Below are the code and all the weights of a small trained network. Each question names an input and a class and asks about switching units off, where a switched-off unit gives its printed mean instead of its output.

import numpy as np


def w(rows, s, z=0):
    codes = np.array(rows[::2]) - 128.0
    scale = np.full(codes.shape[1], s)
    scale[-1] = z or s
    return codes * scale


def f(y):
    return y / 2 * (1 + np.tanh(0.7978845608 * (y + 0.044715 * y**3)))


def log_softmax(a):
    a = a - a.max(-1, keepdims=True)
    return a - np.log(np.exp(a).sum(-1, keepdims=True))


def net(x, mask):
    res = np.array(x, float).reshape(1, 5) / 4 @ E
    y = f(res @ A[0][:, :-1].T + A[0][:, -1])
    res = res + np.where(mask, y, B[0][:, -1]) @ B[0][:, :-1]
    return log_softmax(res[-1] @ U[:, :-1].T + U[:, -1])


A, B = {}, {}
E = w([
[204,58,86,1],'x0',
[157,221,12,92],'x1',
[58,71,35,121],'x2',
[128,130,128,126],'x3',
[223,69,90,247],'x4',
],0.0052)
A[0] = w([
[129,82,143,120,9],'n0',
[63,185,133,204,9],'n1',
[108,53,201,130,36],'n2',
[102,58,195,127,173],'n3',
[143,219,56,129,91],'n4',
[72,195,188,56,92],'n5',
[193,208,45,114,65],'n6',
[129,72,89,148,1],'n7',
[59,59,46,145,87],'n8',
[52,62,44,151,82],'n9',
[233,94,99,218,55],'n10',
[255,215,228,120,83],'n11',
[73,214,146,215,58],'n12',
[121,36,203,131,78],'n13',
[235,52,127,10,34],'n14',
[63,157,158,49,30],'n15',
],0.01,0.0052)
B[0] = w([
[72,152,143,197,90],'n0',
[119,74,178,188,169],'n1',
[113,193,137,192,150],'n2',
[183,173,123,132,228],'n3',
[154,196,144,164,227],'n4',
[124,109,39,142,254],'n5',
[140,205,153,200,226],'n6',
[47,144,110,170,106],'n7',
[61,142,158,87,205],'n8',
[62,137,157,79,209],'n9',
[107,103,9,144,227],'n10',
[5,137,157,41,251],'n11',
[156,58,181,180,225],'n12',
[134,200,139,171,180],'n13',
[145,46,191,209,242],'n14',
[78,110,69,180,187],'n15',
],0.034,0.0033)
U = w([
[159,69,190,147,97],'0',
[131,123,38,129,96],'1',
[174,228,158,133,99],'2',
[87,142,172,52,114],'3',
[166,134,137,95,254],'4',
[254,127,127,21,100],'5',
],0.0086,0.017)

Each question gives the input, the list of numbers given to net, and the class t.
The units are the neurons (one row each of A and B). Each row of codes is followed by its name. A weight is (code - 128) times the scale printed after its matrix; where a second scale follows, it is the last column's (A, B and U).
mask holds one flag per neuron, in row order. A switched-off neuron (its flag False) gives its mean, the last column of its row in B, instead of its output. The means were averaged over made-up inputs and are rounded, as every weight is.
A unit's drop is (log p(t) with every unit on - log p(t) with that unit switched off) / (log p(t) with every unit on - log p(t) with every unit switched off).
The circuit of an input: a set's keep is (log p(t) with only the set's units on - log p(t) with every unit switched off) / (log p(t) with every unit on - log p(t) with every unit switched off). Starting from the 12 units with the biggest drops (on a tie, the unit counted first), units are removed one at a time, each time the one whose removal leaves the highest keep (on an exact tie, the one counted first), for as long as the keep stays at least 0.8.
units of the circuit, in order: the units of the circuit, biggest drop first
k most important neurons: the k neurons with the biggest drops, biggest first
drop of u: that unit's drop, to one decimal
input [3,8,-8,8,-1], class 2: units of the circuit, in order : (n6)
input [1,-5,0,2,4], class 2: units of the circuit, in order : (n13 n3)
input [1,-4,-1,-2,-4], class 1: units of the circuit, in order : (n5 n12)
input [3,-5,1,-4,-4], class 2: units of the circuit, in order : (n13 n3)
input [-7,-8,5,3,4], class 2: 2 most important neurons : (n13 n3)
input [-2,7,7,6,6], class 2: 4 most important neurons : (n6 n4 n11 n5)
input [8,1,-2,3,7], class 0: 2 most important neurons : (n14 n5)
input [-6,-7,-5,0,5], class 2: 3 most important neurons : (n13 n3 n2)
input [5,-4,2,-4,4], class 0: 4 most important neurons : (n14 n5 n11 n4)
input [7,2,-8,-2,0], class 3: 2 most important neurons : (n11 n12)
input [6,0,7,-5,-5], class 3: 2 most important neurons : (n8 n9)
input [-1,-3,8,7,-6], class 3: 3 most important neurons : (n9 n8 n10)
input [-3,3,0,3,5], class 1: 3 most important neurons : (n10 n14 n3)
input [5,0,4,4,-4], class 0: units of the circuit, in order : (n14)
input [-6,0,3,-1,-8], class 1: 3 most important neurons : (n5 n15 n14)
input [2,0,-2,2,5], class 1: 2 most important neurons : (n10 n12)
input [-7,5,6,2,-2], class 0: 3 most important neurons : (n12 n1 n11)
input [4,6,-5,4,1], class 2: 2 most important neurons : (n6 n4)
input [2,-1,-3,0,8], class 1: drop of n10 : 1.0
input [1,-4,6,-5,-4], class 3: drop of n0 : 0.0
input [6,3,8,-1,-2], class 3: units of the circuit, in order : (n8)
input [-1,6,5,4,-7], class 1: drop of n5 : 0.6
